Here is a tiny trained network, its code and every weight. The questions are about switching its units off for an input and a class, where a switched-off unit gives its printed mean instead of its output.

import numpy as np


def w(rows, s, z=0):
    codes = np.array(rows[::2]) - 128.0
    scale = np.full(codes.shape[1], s)
    scale[-1] = z or s
    return codes * scale


def f(y):
    return np.maximum(y, 0)


def log_softmax(a):
    a = a - a.max(-1, keepdims=True)
    return a - np.log(np.exp(a).sum(-1, keepdims=True))


def net(x, mask):
    res = np.array(x, float).reshape(1, 3) / 4 @ E
    y = f(res @ A[0][:, :-1].T + A[0][:, -1])
    res = res + np.where(mask, y, B[0][:, -1]) @ B[0][:, :-1]
    return log_softmax(res[-1] @ U[:, :-1].T + U[:, -1])


A, B = {}, {}
E = w([
[89,155,198,72,117,110,9,64,159],'x0',
[143,93,117,79,197,161,75,219,83],'x1',
[139,178,182,100,100,182,162,163,82],'x2',
],0.012)
A[0] = w([
[174,42,124,58,234,181,107,210,104,2],'neuron 0',
[81,140,166,191,16,96,226,75,178,33],'neuron 1',
[163,210,161,113,92,177,186,145,50,24],'neuron 2',
[179,115,5,228,152,204,254,181,120,39],'neuron 3',
[136,195,188,97,68,191,136,151,102,50],'neuron 4',
[112,73,4,188,180,49,112,113,171,20],'neuron 5',
[166,209,173,101,154,182,220,145,112,66],'neuron 6',
],0.0068,0.0037)
B[0] = w([
[34,174,74,211,166,188,138,175,72,197],'neuron 0',
[1,172,134,235,148,217,150,217,72,222],'neuron 1',
[137,159,44,138,244,27,174,2,105,173],'neuron 2',
[191,245,203,80,102,214,13,54,242,245],'neuron 3',
[154,142,83,27,204,56,134,42,98,172],'neuron 4',
[159,149,30,68,213,27,175,79,63,193],'neuron 5',
[130,118,77,82,164,63,162,66,106,173],'neuron 6',
],0.0073,0.011)
U = w([
[141,178,176,95,126,164,6,80,202,102],'0',
[149,129,68,112,184,24,174,89,108,119],'1',
[34,145,109,190,148,195,155,192,92,103],'2',
[158,106,140,120,130,137,158,142,143,250],'3',
[143,58,132,104,78,120,170,148,128,96],'4',
],0.012,0.013)

Each question gives the input, the list of numbers given to net, and the class t.
The units are the neurons (one row each of A and B). Each row of codes is followed by its name. A weight is (code - 128) times the scale printed after its matrix; where a second scale follows, it is the last column's (A, B and U).
mask holds one flag per neuron, in row order. A switched-off neuron (its flag False) gives its mean, the last column of its row in B, instead of its output. The means were averaged over made-up inputs and are rounded, as every weight is.
A unit's drop is (log p(t) with every unit on - log p(t) with that unit switched off) / (log p(t) with every unit on - log p(t) with every unit switched off).
The circuit of an input: a set's keep is (log p(t) with only the set's units on - log p(t) with every unit switched off) / (log p(t) with every unit on - log p(t) with every unit switched off). Starting from all 7 units, units are removed one at a time, each time the one whose removal leaves the highest keep (on an exact tie, the one counted first), for as long as the keep stays at least 0.8.
circuit, biggest first: the units of the circuit, biggest drop first
top k neurons: the k neurons with the biggest drops, biggest first
drop when u is switched off: that unit's drop, to one decimal
input [-8,-2,1], class 0: circuit, biggest first : neuron 3
input [4,2,6], class 1: top 3 neurons : neuron 3; neuron 4; neuron 2
input [0,-1,1], class 3: top 4 neurons : neuron 3; neuron 1; neuron 0; neuron 5
input [-1,1,1], class 3: top 3 neurons : neuron 1; neuron 3; neuron 0
input [-3,5,6], class 1: top 4 neurons : neuron 2; neuron 1; neuron 6; neuron 4
input [-5,6,8], class 1: top 2 neurons : neuron 2; neuron 6
input [3,-6,-7], class 1: top 2 neurons : neuron 5; neuron 3
input [5,7,3], class 2: top 2 neurons : neuron 3; neuron 0
input [7,-7,8], class 1: circuit, biggest first : neuron 3; neuron 4
input [2,0,3], class 3: top 2 neurons : neuron 3; neuron 5
input [-1,6,-5], class 2: top 3 neurons : neuron 0; neuron 2; neuron 4
input [4,1,-7], class 1: top 2 neurons : neuron 3; neuron 5
input [0,1,-1], class 3: top 4 neurons : neuron 3; neuron 1; neuron 5; neuron 0
input [-5,3,3], class 0: top 2 neurons : neuron 3; neuron 1
input [-4,-8,3], class 2: top neuron : neuron 1
input [-8,-6,-7], class 0: drop when neuron 3 is switched off : 1.6
input [1,-6,-4], class 2: drop when neuron 1 is switched off : 0.8
input [2,-1,6], class 1: drop when neuron 3 is switched off : 0.2
